[-20   8   0  14   7 -17  -6  -9 -27  19  12  -4  42   1  14  23   9  25
  -8  18 -23  23 -27  18  10  16  -5  13 -10   0  -4 -16]
C
[ 24 -18  -8  -9 -22   6   7   1  37  -9 -31  23 -25  -1  26   8   8 -34
  -2  16  10  -1 -34   9 -17 -40 -21   1  17  27 -29  16]
C
[  4   0   1   2  10  14  24 -10  14   0 -19 -46 -23  -7  -6 -23  -8   7
  15 -11  22  14  48 -19  18  -2  10 -28  26   3   6 -30]
T
[ -6  -2 -12  -5 -10 -14   2  -4  19 -10 -11  -6 -10   2  10   4   5  -1
 -10  -4  -4 -12 -12  20 -14   4  -3  20 -12   8  15  16]
T
[-30  11   1  -4 -12 -31   6  -9 -23  37  36 -54  47  12 -37 -18 -17  47
   1   5 -28  29  -3   7  24  23   0 -21 -22 -25  30 -30]
C
[-18   0   4 -15 -30 -13  11 -17   3   8   7 -49 -29  14 -35  -5 -29  12
  -8  -7 -31  22  10   7  19  49   3  -2 -36 -45  19 -33]
J
[ 21 -10  -4  12  11  28  -2  -9  28 -11 -29  23  -8 -14  32 -13  11   1
 -24 -29  37 -11  53  -5 -16 -25  19  19  59  18 -31  32]
U
[-22  -3  -7 -28 -37 -34   1 -15  27   4  11 -29  20  17 -29 -24 -36  32
 -20 -23 -32  12  -5  19   6  29   6  -5 -30 -34  34  16]
S
[ 21   5  12  -2 -17  11  13   8  15 -25   1  25 -84  -1  19  55  25 -91
   1  20  39 -55 -31   4 -26  20 -14  44 -39  18 -17   9]
X
[  8   3  15  21  12  10  11  -2 -36   3   7  28 -16  -3  32  59  26 -46
  11  38  19 -17 -35   4  -8  18 -18  32 -15  33 -23 -19]
C
[ -8  12   4 -22 -19   9  38  -9 -14  19  -4 -33 -69  24 -17  22 -28 -30
  28  19 -17  19 -19  13  16  20 -16 -14 -61 -16  19 -34]
U
[ 19  23   5  16  28  11  -2  16 -32  16  31  32  28  -6  21  24  35 -21
  10   7  32 -50 -14 -13 -32 -28  -8  15  15  54   2  45]
U
[-18   6 -17  -4 -23 -38 -30  -5  11   8   5   6  24  16   0  -3  -2  17
 -18   5 -37   0 -36  34  -9  -4 -11  13 -27  -6  19  35]
Q
[ -6  -8   4 -15 -23  -2  17 -19  13 -21 -23   1 -46  13  20  43 -23 -31
  -4  13 -27  27 -34  31  13  45 -14  27 -55 -15   2 -26]
S
[ -1   4   5  14  19   3   6  -9 -16  22  10 -33  43  -7  -4 -18   1  30
  12   7   7  38  22 -18  23  -7  -1 -36  31   7  -3 -38]
C
[ -4  -8   2  -3  -4  -9   0 -17  23  -7 -15  -6  22   1  13  -7 -16  18
 -10 -11 -14  23   8   5   7  12   5   1   4  -9  -1  -1]
S
[  1  19  -4  11  12 -24 -29   5 -28  16   9  18  49  15  28  22  16   4
  26  42 -29  21 -68   4   3 -28 -33 -23  -8  45  12   8]
Q
[ 12  19  10   4  31  -3  13   6 -42  27  39   4  38  10 -11   5  20  -6
  42  19  18  10 -14 -17  -4 -16  -8 -36  15  36  18  -1]
G
[  6   6  11 -14 -23   2  18   3  23  -2  26 -35 -68   3 -40  -9  -5 -44
   1 -10  44 -46  29 -12 -12  31   7   3 -30 -20  12   0]
X
[-24  -4 -15  10   6 -28 -19 -16  11  14 -18 -37  72   1  -9 -56 -25  90
 -29 -26 -49  55  48  19  23  10  29  -6  27 -37   3 -11]
E
[ -5 -26   3 -12 -22   5  17 -32  62 -18 -26 -48 -12  -5 -22 -57 -38  30
 -32 -55  12  32 101  -5  20  28  34 -11  32 -46   1 -10]
S
[ 29  -5 -10 -20 -20  28  19   4  29 -12 -58  24 -75  10  45  41  -3 -53
  17  27  -5  14 -50  16  -1 -42 -29   3 -11  26 -23  -1]
U
[-11  -5  -4   5  -3   1  13 -16  15  -9 -10 -37 -22  -7  -8 -20  -8  15
 -17 -26  19  -3  56   3   5  28  23  14  12 -17   9 -13]
T
[  3  13   0 -25 -20 -19  24  11 -16  18  41   5 -25  21 -31  23   7 -44
  24  19  -4 -21 -53  27 -20   4 -19   7 -58  -2  35  20]
G
[  0 -22  -7 -10 -40 -10  12 -13  49 -10  -9 -43 -25  -3 -45 -72 -28   9
 -34 -54  12  -6  93   8   6  28  33   9  17 -55   9   1]
E
[-16 -23  -7 -11 -52 -19  -9 -21  39 -17 -16  -8 -53  17 -14 -18 -18 -12
 -34 -20 -11   1  27  35  -2  34   5  33 -27 -37  12  12]
Q
[ -3   1 -12 -10  -5  10   5 -14  15   9 -28 -23  -5   7  12 -19 -18  28
  -1 -13 -21  50  18  10  16 -19   1 -22  14  -9   1 -14]
U
[ -1  13  -4  -4   7 -19 -19  -2  -1  29  15 -38  68   5 -19 -30  -8  55
  10  -1 -30  30 -11 -23  14 -21  -5 -55  28   7  18  -1]
J
[ -4  12 -12  10   6 -22 -41   3  13  -2   7  18  45  -9  29  -2  21  29
 -23  -5  -8  -4 -21   8 -17 -10   5  21  17   8 -10  28]
X
[-14   1  -5   0 -19 -21 -14 -14  10   1 -10  -5  -4  16   3   0  -8   3
  -6   8 -24  19  -8  19  12  10  -7   2 -17  -6   8   0]
Q
[ 24  19   5  12  28  24   4   7 -33   6   4  34  -7  -3  41  48  25 -41
  25  27  20 -13 -39  -4 -12 -22 -23   8   0  51 -11   7]
U
[ 18   1   9   2 -13  -4  18   7 -15 -10  12  21 -39   6   0  34  10 -73
   7  20  15 -48 -26  13 -18  27 -14  35 -41  18   0  10]
E
[ 34  11  18  23  33  39  11   9 -22   3  12  32 -19 -15  30  31  36 -52
  14   6  60 -53  27 -25 -23 -18  -1  23  25  54 -16  21]
U
[ 22  11   1  10  13  -8   2  15 -13   3  -1  19  26  -2  14  10  15 -25
  21  24   3 -14 -29  -9  -7 -22 -15  -9  11  39  -7  10]
E
[  0   9 -12 -17 -28 -35   0  10  -4   8  13  -3  11  17  -9   6  -4 -20
   8  20 -43  -4 -62  31  -7   1 -25   4 -55  -2  26  10]
E
[ -4  21   9   7  15   7  12  -3 -32  28  24 -19  13   5 -10  -1   0  10
  17  -5  16  -3  28 -18   8   8   8 -16   5  10  14  -6]
U
[ 19 -17  14  -7 -11  19  23 -14  26 -26 -50  33 -65   8  43  52  -8 -61
  10  22   4   7 -33   9   0  17 -15  24 -21  18 -31 -10]
S
[-25   7   8   7   6 -21  -5 -22 -16   7  20 -11  42   5  -2  10 -16  34
 -17 -11 -16  12   8  10  11  55  16  16 -17 -16  14  -3]
S
[ 11  16  -3   1   9  -6 -13   7   6   0  -9   9   4   2  33  23  16 -13
  18  29 -10  13 -55  -2  -6 -24 -22 -11  -8  25 -13  -6]
X
[  2 -15   2 -12 -15   8  28 -16  17  -3  -6 -11 -47   7 -21 -20 -11 -13
  -1 -21  16  22  48  15   3  21  18   8   5 -33   1 -13]
G
[  5 -15 -19 -30 -51 -15   8   1  46   0 -17 -13 -28   9  -8 -14 -13 -15
  -4   6 -22  12 -33  24  -4 -28 -23  -5 -19 -10   6   2]
C
[ 14  22  -5  25  43  -6 -41   9  -3   5   2  22  75 -14  50   7  38  27
   6  16   5  10 -29 -20 -11 -44  -8 -15  47  50 -20  15]
X
[  1  -8  -9  -4 -25 -22  -2   0  19  -8 -10   7  -2   4  -2  -8  -5  -9
 -20  -7 -15 -12   0  25  -9  13   4  27 -12 -14   0  17]
E
[-11  14  -2   1 -10 -29 -19   0 -13  19  32  -6  21  15 -19  -5   2   0
   5  11 -11 -18 -22   7  -5   2 -13  -6 -26   6  29  24]
Q
[ -7  -2  22   0 -12   6  22 -17   1   5  27 -59 -33  -2 -58 -26 -17  -2
 -13 -29  27 -18  83 -26  15  62  25  -4  -2 -41  16 -25]
J
[  4  10  -7  -5  11 -13   4   3 -16  17  13  18  34  16   7   9  14   9
  22  14 -13  26 -39  13 -10 -25 -10 -12   6  25  12  12]
G
[  4   8  -3  -1  -7 -22   2   5 -11   9  15 -11  23   7 -11  -4  -1  -9
   7   9 -18  -4 -18  11   1   7 -10  -2 -22   2  16  -1]
E
[-11  -1 -20 -26 -33 -30   3   1  28  27  21 -63  47  10 -46 -66 -20  54
  -4 -18 -25  35   6   3  10 -32  -7 -52  10 -21  39   1]
C
[  3  17  -5 -11  -2 -13  -9   5   8   7  -3 -13   2  12  12  10   0  -1
  22  27 -19  25 -56  -3   5 -19 -22 -33 -16  17   3 -11]
X
[ -6   3  17  10  20   2   6 -19 -14   2  12 -18  28  -4   2  -2 -11  17
   4 -10   8  21  31 -14  19  37  11  -8  10  -4   6 -22]
S
[ -3  -7   1 -21 -16   0  31 -14   5   3 -16  -7 -48  23  -8  13 -14 -21
  19  13 -20  44 -18  29   9  14  -6  -2 -32 -19   4 -25]
G
[ -5   6 -15 -12   0 -29 -14  -1   1  22  24   2  69  11 -12 -35   4  46
   2 -11 -23  34 -14  14  -7 -28   4 -23  22   1  25  28]
G
[-17  21   1   2   9 -17 -15  -6 -13  16  21 -37  28   7  -4  -4  -3  33
   5   6 -16  33  -8  -3  17  20   1 -22 -14 -11  16 -27]
X
[  8   2   7  -6  -4  -7  10  -3  12  -6  10   3  12   0   3   8  -2 -16
   3  -3  11 -17  -4  -7  -8   6  -5   2  -6  13  10  16]
S
[  7  -2  16   5  11  12  19 -15   4 -10 -11  -9  -6  -3  11  11 -11 -13
   9  -2  17  16  22 -16  14  23   3  -9  10   5  -8 -21]
S
[ 14  14  -9  25  50   2 -16   7 -17   1 -19  21  58  -8  58  27  33  20
  18  26   5   7 -35 -17  -8 -46 -12 -14  49  79  -8   8]
T
[ 10  -4   2  -5 -18  -3  18   6  16   9  17 -17  -4  -3 -23 -17   6 -17
   0  -5  30 -27  16 -11  -9 -13  -4  -7  11   7   4   9]
C
[ -1  -2  22   5   9  17  33 -21  -3  -4 -10 -21 -36  -1  -2  18 -21 -21
  12   1  15  15  34 -10  20  45   9  -1 -15 -14  -8 -37]
S
[ 14   1  18 -15 -11   9  38  -4   3 -12 -10   1 -55  11   9  45 -12 -66
  31  29   2  -2 -39   0   5  21 -26   0 -50  13   1 -22]
S
[ 11   8  -2   0   0 -11   6   4 -19   3 -17  16  -1  15  25  35   0 -30
  26  41 -33  19 -67  16   6  -4 -27  -3 -28  27  -7 -17]
E
[  40   -3   26   -3   -3   24   37    2    0  -30   -7   40  -63    1
   33   67   17 -114   32   33   46  -38  -44  -17  -17   10  -33    8
  -23   58  -16    3]
S
---
[ 18 -13   2 -15  21   7 -13  14  23  -9 -21 -24 -12   9  -7  18 -28   9
 -15   8  25 -22  -3 -14 -50   8  18 -17   1  -1 -31   3]
Z
[  7  -9 -17  -3 -14  34  -2  13  37 -42 -47 -14  -9  10   8  33   8  12
 -56 -15  32  11  41  29 -41   8   2 -14 -34  31  -9   2]
H
[-37 -29  34  -1   4 -25  36 -74  -2 -24  10   0 -25   0  12   2 -23  32
 -13 -27  10 -10  16  -3  22 -20 -18 -16  20 -24  -2  -2]
P
[ 18   6 -19  18 -50   2   7  42  28 -20 -14  -6  -8  29 -11  15  -8  -9
  -9 -10  -7  16   5  58  -2  13  18   9  13  35  26  -2]
H
[-14   7   3 -29 -38  18 -49  46  18  48 -13  20 -11  14  30  -5   8  -4
 114  23 -13  -8   1 -11  -1  -9  20  40  50 -10  -2  12]
N
[ 40 -19 -31  54   3 -18  47 -63 -17 -10  74   6  17  39 -15 -14   4  51
 -96 -36 -10   7 -12 -36  31  -2 -62  -9 -18 -22   2 -16]
R
[ 25   8 -74  50  13  22  12 -13 -26  -5  45   2  -9  21 -57  34  33  -5
 -14 -34   4  44 -15  -4  23  36  -1  56 -40  -6  37 -31]
M
[-26 -16  60   1 -10 -24 -10  -4 -24 -23 -32   2  -8 -30 -10   6  -5   1
  15 -29   5  -2  20  34 -12 -12   0   3  22  11 -17   7]
R
[-34   0  21 -11  -5 -20  20 -62  10  -1   9  30  21 -13  19 -51 -40  11
 -13 -30  -1 -88   6  40  31  -3 -30 -34   1 -25  10  -2]
F
[ 24  -5  -3  30  22 -27  38  10 -24  12  22 -23 -10  33  -3  13  30  -2
   7 -13   2  19   8 -10  11  -6  -6  16  17  -1  16 -19]
L
[  2  -7  30 -36  23  18 -16  26  17  27   7  -2  -8 -23  -4 -10 -19 -10
  16   6   9 -49  -7 -45 -25   2   2  -6   4 -31 -10  22]
Y
[ 60  -1 -38  20  -3  24  -3   3  12  15  -1 -23  -1  52  -5  55  19  24
   3  -9  11  29 -30 -47  -5   7  14  44   9 -11  -9   8]
B
[  7  -9  -9  31   6  31   7  -8  -1 -42  -2   4 -17   3 -23  53  30  32
   0 -18  16  70 -19 -32   4  -3   9  55  10  -5  18  22]
W
[-37  -4  34  -4   4  -1  44 -54 -35  26   6  -2 -21  13  -9  10   1 -44
  10 -34   8  45  12   2 -13   9   7  47  -7 -19 -13  -2]
L
[-19 -34  47  -8 -32   4  43  -6  17  -1 -11  -1 -11  28  44  13 -34 -38
  15 -41   1 -24  19  35 -35   5 -14  -9  43  33 -62 -10]
N
[ 39 -11  12  32  16 -37  44 -18 -19  20  48 -10  20  32   5 -15 -11 -18
 -17 -25 -17 -33 -16 -42   6  11 -38 -17  28  -8 -14 -16]
R
[ 30   8 -20   6 -36  -2  24  10  24  35  55  16  13  50   7 -18 -26 -27
  -8 -17 -25  11 -50 -22   3  16  -5   8  28   2  -8  17]
P
[ 14  -6 -22  16  14 -14  -8 -15 -16 -39 -34  -7   4  -7 -17  26  40  17
   5 -22  15  30 -13  26   9  -2  -7  10 -29  14  14   5]
M
[ 17  -4 -40  -5 -45  14  14  14  50  10 -17  16  36  39  35   6 -11 -24
 -26   2 -15  16 -25   7 -28  25  -4 -23   4  33 -39 -16]
W
[ 43  13 -34  39  15  -6  33  -4  11  -8   3 -15  11  50   0  39  34  25
 -16 -12  -4  26   8   9   4  19   3   2  -3   9  29 -20]
L
[-70  17  24  11   5  27  11 -21 -43  33  30  36 -30 -35 -22 -10  12 -51
  59 -33  11   1  38  46  36  12  11  64  -7  -1  35 -16]
W
[-12 -20  -7 -11 -32  11  -1   9  46 -34 -52  -3   1  13  32  -6   5 -18
 -49 -14  20  30  22  30 -52 -12 -16 -38 -44  44 -35  10]
M
[ 44  26 -49  50 -57  30  12  58  31  18  64  33   0  71 -14   5  10  15
 -11 -13 -39  45 -24   6  14  16  12  45  30  11  38   6]
L
[  3   3 -21  53 -26  14  44 -25   8 -10  17  11  -1  43  27  16  39  13
   3 -16  -1   1  36  61  21   4 -27   9  -7  45  32 -19]
N
[-22  19 -13  -1  10  10 -26 -10 -22  29  16   0 -23  -4 -36  16  23  -7
  57   3  11  45   6 -28  11  14  31  59  -7 -35  35  -6]
P
[  8 -14  26 -28  10  -2 -21  41  14  21  17  -8 -30   5  -1 -20 -22  -9
  18  13   7 -24 -13 -48 -47 -10   5 -11  27 -30 -38  24]
Z
[  1   9 -22  29 -51  22   3  44  24 -11 -11   9   0  27 -26  21   4   5
 -10 -13  -7  45   7  83   5  10  20  11   6  41  52 -16]
Y
[ 21 -12 -26  25 -18  19  47 -40  46 -36 -39  -9  11  57  11  73  10  14
 -16 -40  23  -1  -3  39 -20  35   4   4  -5  56 -11 -24]
M
[-23 -13  34  14  54 -43  30 -51 -93  -2  18  -1   5 -57 -18 -29  17 -35
 -19 -58  25 -58  21 111  28   2 -37 -11 -32  26 -27 -19]
Z
[ 44   9 -18   5  22  -3  -9  37  11  35  19 -11   3  26  -5   4  19  -3
  52  22 -17  10 -29 -55  10   5   3   1  34 -33  40   8]
Y
[ 46   4 -45  19 -17  -6  -4  67   9  19  48  17   2  33  -9   5  -1  -4
  12  -4 -30 -27 -25  30 -11  35  -2 -13  46  10 -19 -32]
Z
[-18   0   1 -12 -52  -6 -16   0  36 -20  -5  50  -9  20  33 -42 -14  36
   1   1 -28 -15  19  26   9 -16 -31 -33  23 -22  18  15]
H
[ 45  22 -48 -21  -2  -6 -33  13   9  46 -15 -15  34  14   8   7  20  12
  22  11   2 -43  -9   5   9  17  12  -3 -21  -8   0 -12]
B
[  9   4  -4  26 -42  10  36  12  -7  14  36  20   0  31   2 -20  -1 -39
 -20 -48  -4 -15   2  69  22   9 -21  24   7  43   7   1]
H
[ -1   8  -1  16 -33  12  12  11  18  -6 -26   1  -8  39  14  27  27  26
  57  13   8  26   4 -14  -9  -6  10  26  43  15  38   5]
V
[ 44 -13 -18  28 -10 -22  43  17 -11  17  71  -2   3  34 -23 -18 -17 -44
 -15 -56 -19 -19 -54  -5  17  16 -26  19  15  -1  -4  -2]
M
[-11  -6 -59  47 -29  10   6 -30  26 -49   3  26 -22  52   8  30  49  72
 -60  -2  -1  83  21  25  32 -20 -20   7 -21  18  41  -1]
D
[ 10   0   7 -18 -15  12 -18  34  32  -3   3   8  -1   3  13  -4 -22  19
 -11 -11   4 -44  22   1 -30   3  -5 -11   4  -9 -14   7]
B
[ -7  -7  24  -5  32 -18 -30   6 -23 -18 -25 -11 -22 -33 -29  22  29  11
  81 -28  18  -6  -6   2  17  -8  14  44  12 -25  24  18]
M
[  7   7  -9  -6 -25   9   9 -33  36  -4 -71 -13   2  50  37  32  24   2
  31  18  13  28   9   9 -10  -1  13   0   7  20  23  14]
H
[ 54  16 -78   3 -29  19 -10  18  20  22  -8   2  41  35  -2  24  29  17
  -7  -6  -5   2 -42 -22 -15  35  -2   2  -8  -5  -4 -10]
V
[ 38  -1 -16   8 -37  10   4  74  33   8  34   4   5  27 -21  -8 -40 -14
 -12  -9 -41   8 -39   8  -8  17  11  -9  39 -12  24  -2]
Y
[ 15   9  -9  46 -46  49  34 -29  15  11  33  14   2  65   3  19   1   4
   5 -35  -4  -2 -12  25  20  11   3  56   7  22  26   6]
N
[ 30 -22 -24  18  13  13  39 -21   0 -32 -36 -36 -10  21 -14  87  19  16
 -29 -39  37  -4  12  41  -7  31   9  20  -5  36 -18 -34]
H
[ 29 -17  -3  27   5  -9  69  -5  -7  -3  30 -15   5  26   0  15  16 -16
 -38 -12  -8  15 -12  15   1   8 -27 -19   5  28   7 -14]
Y
[  7  12 -11  15  30   4  20 -73 -10  11  57  23  30   2  -7 -38   0  38
 -18 -23   4 -77 -13 -29  43  13 -37  10 -24 -52  23  -6]
F
[  8   0  15   2  11   1  35 -30   9  16  -9 -15   3  36  16  13   9 -18
  33  -3  21  -4 -25 -41  -9  -2  -3  20  28  -5  11  15]
F
[  5 -11  -7  13 -11  25  33 -54  -3  27  -7 -10   4  37  22  40  24  -9
  19 -29  26 -13   5  21   6  12  -6  38  -9  31 -24 -10]
N
[-24   3  25  18  -8  19  54 -51  12  14   3  11   3  35  37  10  25 -13
  36 -14  20  13  14   4  19  -7 -10  32  19  38  21  10]
W
[-46   5 -12  43 -22  15   3  51 -31   5  63  37 -65  11 -29   4  52 -42
  11 -25 -14  97  37  39  13   0  -6  66   2  14  29  -8]
D
[ -7   8 -32 -12   4 -17 -18  16 -29  31  28   6  -5 -12 -29 -34  11 -52
  30 -13 -14  29 -13  -5   6  14  -6  20 -29 -31  14  -9]
M
[-19 -12  -8   1 -33  -2  29 -87  27 -35 -32  12  19  19  11  10 -25  65
 -42 -25  16 -32   1  14   2   2 -20 -23 -10 -14   7  -2]
V
[-34   7  14   2  -5  -7  -9   1 -45  21  10  -3 -23 -22 -26  -6  -5 -33
  34 -24   5  13  36  47  16   1  15  42  -8 -14  17 -17]
B
[ 28  23 -20  14  14   3 -18  38 -13  15  63  41  16 -17 -20 -27  21   4
  27 -21 -18 -34 -39 -12  20  19 -27  32  17 -34  19  20]
F
[ 32 -14 -47  53  26 -18  35 -56 -20 -31  51   9   2  23 -24  -6  18  39
 -66 -41   2 -14 -14  -2  42   3 -52 -10 -45 -10  15 -21]
M
[ -1   5 -22 -15  -7 -29  12 -37  10  11  52  36  23  -3  16 -48 -18  32
 -33 -10 -22 -68 -10   8  33   5 -40 -50 -10 -27   9  -7]
P
[ 18 -11 -49   7   6 -23  -2 -60   0 -16  -6  -6  12  19  -5 -20  22  42
 -42 -12   3  12 -19  -5  34 -19 -30 -23 -58 -31  24  -2]
M
[-40   2  23   7 -11 -10   5 -29   1 -39 -42  27  -2 -24   8  27  15  13
  13 -40  14  -7  34 104   1  12  -3  -8  -1  33   9  -5]
P
[  5   0 -53  45  15  21  23  -2 -65  34  85  -3 -25   1 -46   0  31 -39
 -15 -32   2  36  11   7  28  19 -20  64 -45 -13  20 -35]
N
[ 37   4 -64   5 -21  19  19  -6  40  20  12  21  52  42  34   7   4  -8
 -29  -8 -11  -4 -35 -19  -5  32 -21 -13   0  21 -29 -14]
W
[ -5  -3   2  44 -35  45   0  18  20 -11  19  25 -19  26   0  11  30  23
 -45 -25  17  29  46  16 -21  -7 -19  20 -17  45  -1   1]
R
[-45   5   2  -3 -16  -4 -19   8 -23   4 -14   3 -34  -6 -30  -7  -8 -30
  24   7   2  54  29  62 -19   5  30   7  -5   2  11 -21]
Z
[-19 -14  21  20   9 -35  41 -73 -35 -14  30   7   7 -14   6 -27 -10  24
 -50 -61  14 -75  44  69  44 -12 -50 -25 -26  -3   2 -22]
B
[-28   1   3   7  21   2  18 -43 -30  17  23  -7 -28  -3 -30  24   6 -26
  27 -22  17  44   7 -18   4  20  14  50  -4 -26  12  -8]
P
[-28 -12  -4  48  17  10  32  -9 -37 -20  44  -7 -53  17 -47  58  24 -25
  -3 -51  14  65  24   3  18  17  14  72  17   3  20 -18]
D
[  8   8 -24 -30  -5  49 -68  62  76 -16 -65 -13 -11   5  -4  47 -12  45
  49  59  20  29 -10 -85 -48   1  61  31  16 -26  31  24]
W
[  4  -7   1  -8 -17  25 -11  52  17  -7  -3  -6 -15  -3  -4   3  14  12
  -3 -12  21  10   9 -28 -44  -6  -3  12   0  -6  -7  17]
V
[ 13  -4   6  -2  29 -47 -15  76 -24 -11  55  10 -15 -33 -16 -15  22 -18
  16 -16 -29 -14 -13  -7   9   3 -20   1  29 -22  -1  18]
D
[ 73 -13 -38   8  43 -18  18  -3 -34  43  49 -41  10  31 -31  14   5 -16
 -19  -5   9 -20 -60 -51  -5  24   0   6  -1 -13 -50 -18]
Z
[ -7 -11  30  20 -19   7  66 -63  35 -17 -49 -10  -6  79  45  55  13  10
   1 -13  18  45  16  -7 -33  -4   3   9  30  30  -4   7]
L
[-23  -2   7  23  -5  13  28  28 -29   9  69  18 -29  -9 -32 -20 -12 -55
  -3 -38 -11  32   3  12  -4  17 -12  44  15 -18   3 -17]
F
[ 21  -1 -30  47 -23  18  21 -10  -9  10  29 -22  -3  31 -24  18   4 -12
 -12 -26   9   9  -6  21  26   7  10  49 -18  17  23  -5]
N
[-25 -25  59  28  -4 -12  76 -61 -26 -18 -20 -24 -18  31  12  34   5 -12
  28 -35  33  15  11  -7  -9 -10  -9  27  44  30 -10  -1]
V
[ 60  14 -56  55  -9   6  19  63  21  -1  86  18 -21  59 -14  29  33  33
  14   9 -35  48 -25 -47  15  21  -8  21  51   1  38 -13]
P
[ -5  14 -23  -7 -13  27 -13   5  -5  44  32  22  -7   9 -33  -9   3 -25
  22   8 -21  46 -25 -31  -3  21   8  36  -8 -50  32   5]
Y
[-42 -22  29  -5 -33 -13   2 -33   7 -24  -1  21 -14   6  31 -40 -27  24
  -2 -13 -12 -15  31  22   8 -35 -31 -28  10 -25   6   7]
N
